Each row is followed by its class number.
[  2 -10   3  -5   1   1  -8   3   2   4   6  -4  -3   2  -2  -3  -1  -1
   1   1   0  -9   1   0  -5   7   5   0  -5   2  -4  -2  10   1   2   1
   3  -6 -10  -2 -20   4  -2  -5   0  -1  -5   3   4  37   0  -2 -11] => 0
[ 18 -35  -9  -1  20 -25  -1   3   1 -14  -7  -3   6  17  -9 -10  -4   5
  -4 -12   5  12  -3   7   8  -4  -1   5   9  11  19 -15   8  -2  -1  15
 -12  13 -23  11   5   2   2   5 -19  -5   2  -1   6  32 -15   8   2] => 1
[  4 -10   3   5  -7 -10  -5   1   4   2   0   3   0 -13  -5  -6   0   0
   8  -1   0  -9   4 -11   1   5   0  -1  -4  -3  -2  -1  14  -1  -3   3
   3   1 -25  -7  -1   4  -2 -12  -3   1  -2  -2   8  34  -3   1 -12] => 0
[  0 -32  -4  -3  -2  18  -6   0  -7   5  -1 -10   2 -12 -10   1  15  -1
  -1   4   3   4   3   0  -5   8   4  -1  -4  -9   4   3  16  -2   1   7
   1  15 -14 -21  29   5  -2 -19  -7  -7  -4  -4  -1 -23   5   0 -12] => 2
[  4 -21  -1  -4  -8 -10  -9   1   0  -5   5   1   4  -5  -1   2  -3   0
  -4  -7   4   8  -4   0  -2  -3   3   3   0   2   4  -3  21   1   0   6
  -4   0 -17   6 -16   3  -3  -4  -3  -7  -5  -3   1  47  -2   7  -6] => 0
[  2 -17  -9  -2 -10 -25  -1   0  -7  -9  -2   0   4 -15   1   2 -11   3
   5  -6  -4  21   0   1   0  -1  -3   0 -11 -10  -1  -4  25  -2  -6   6
  -3  27 -35  11 -27   2  -3 -20 -11   1  -5   3   3  64 -26   6 -19] => 1
[-11  -3 -14   2 -16  -8   1   2  -4  -9  -3   2   2 -28  11  22  -1  -2
   4   1  -1  38  -2  -3  -2  -7  10   4  -7  -8  -7  10  -5   0   0  -5
   1   9 -17   6 -14   1  -3 -12  -6 -12   2   0 -16  21 -21   6 -14] => 2
[ 16 -21  -5  -3   0 -27   0  -1  -2  -4   1  -7   1 -14   0   3  -4  -2
   9   1   0   1   1  -2  -2   5  -3   0   2  -1  -4   3  -2   2   1  10
   1   9 -48   1   3   7   1 -21 -12  -2  -2   3  14  54 -43   4 -22] => 1
[ 12 -52 -16  -3   4   0 -13  -1  -2  -7  -2   6   2  19 -14 -15  23   4
  -2 -11   3  21   0   0  -9   5  22   1  -3  10  10   8  46 -11   0   6
   5 -51 -44 -16 -32  -1   8   7 -14  -1   3  -2  10  70 -10   6   1] => 1
[  8 -50  -2  -4  -9  37 -10   1  -1   0   1  -5   1 -17  -8  -5  16   1
  -9   2   0  19  -1  -7  -8   3  19  -3 -13 -14  -6  -5  39  -7   3   6
   5 -12 -20 -32   2   6   5  -5  -2   0  -7  -4   2  11  -4   8 -27] => 2
[ -5 -11   0   1 -21 -11  11 -27   1  -4   2   1   3  -7   8  10 -21  -3
   0   1   2  13  -5   0  -1 -13   3   1   3  -5  -7  -1 -16  -5   2 -12
   2  -9 -12  13   5  -5   0  -1   5  -5   6  -3 -10  17 -23   1  -4] => 2
[  7   2   0  -2  -2 -16  -1  -1   0   4  -1   7  -1 -19  13   0  -1  -1
   1   3  -8   6   0  -4  -2   8  -4   1  -3  -3  -7  17  18  -4   2   1
  13   4 -17  -7  12  -3  10   6  -2   3  -2   0  -1  26 -22  -5  -6] => 0
[ 11 -53  -4  -2  -6 -28  -5   1   3  -2   2  -5  -1  24  -1 -16  -3   5
   4  -7  -1   2  -2   1  -1   4  13   3  -1   8  -3   3  15  -4   3   3
   6   7 -42   7 -40   4   0  -7   5  -3  -4   5  18  70 -23   9 -18] => 1
[  0  20  -4   2  -9 -35 -15  -2  -1   9  -3   8   1 -16   1   3   9   4
  13   8  -1 -13   4  -1  -7   6   0   0 -12   7  -6  16 -22  -2   4   2
   9  12 -23  -3 -14  -5  -9 -12  10  -6   0   3   9  45 -26  -7  -6] => 0
[ -4 -22   1  -8 -13  14  -7   4  -2  10  10  -6   4  -7   3  15  15  -1
   1   6   6 -14  -3  -3 -10  -1  16  -1   6  11  -4   1   6   6   4  -3
  -2 -13  -1  -4  16   5   4 -10  11  -3   0  -7   4 -39   3  -1  -1] => 2
[  0 -20  -9  -1  25  -9  -7   0   1  -8   3   1   1  10  -5   1  15  -7
  -8 -11  -2  18  -1  -1  -5   9   8   1   6  11  -3   1  43  -6   1  -4
  -3  -8   3   4 -35   3  23   2  -2  -3  -5   4  -9  44  -9   6   0] => 1
[-13 -22 -18  -1  -8  34  -1   5   0   0  12   1   7  10   9  16  10  -2
  -6  -1   4  22  -3  -3  -9  -6  15  -4   8  -2  -7   7  15  -4   7 -14
  -1 -42  -2   1  -1   5   7   4  -1  -4   1  -4 -19 -10  21   0  16] => 2
[  5  -1  -8  -5  25 -19   2  -2  -3   5  -5 -14   3  -1 -47   8  -1   2
   5  -7   0  18   2   6   0  16   6   5   0  10  18  -9   6   6  -6   6
  -8  41 -22  14   3   5  -6 -12 -20  -1  -4   4  13  48  -6   4  -5] => 1
[  4 -38  -9  -4   3 -24  -1   1  -1 -11  -3   1   5   2 -12  -6   4   3
   0  -9   1  -1  -3   3   2   3  -6   3   2   6  17  -2  18  -4  -6  12
  -6  15 -24   1   5   1  -1  -6 -16  -6   1  -4  11  50   2   9  -3] => 1
[ -2  -8   3  32 -15 -11   0  -2  -1   6   1   1   2 -21   2   7  -8   2
   4   4  -1   0   5  -1  -4   0   3   0 -10  -8  -6   2   8   0   1  -3
   6  13 -29   3 -10  -5  -3 -15   5   7  -2   0   3  57 -19  -3 -18] => 0
[ 10 -16 -21   8  14   3  -3   4   1 -15  -5  -2  -1  18   2   1   1  -7
   1  -6 -16  33  -4  -4  -1  -5  14   3  -6  -5 -10  29 -11   2  -4   5
   7 -20 -24  -1 -51   4   0   4  -8  -5   1   8  -5  70 -21   9  -8] => 1
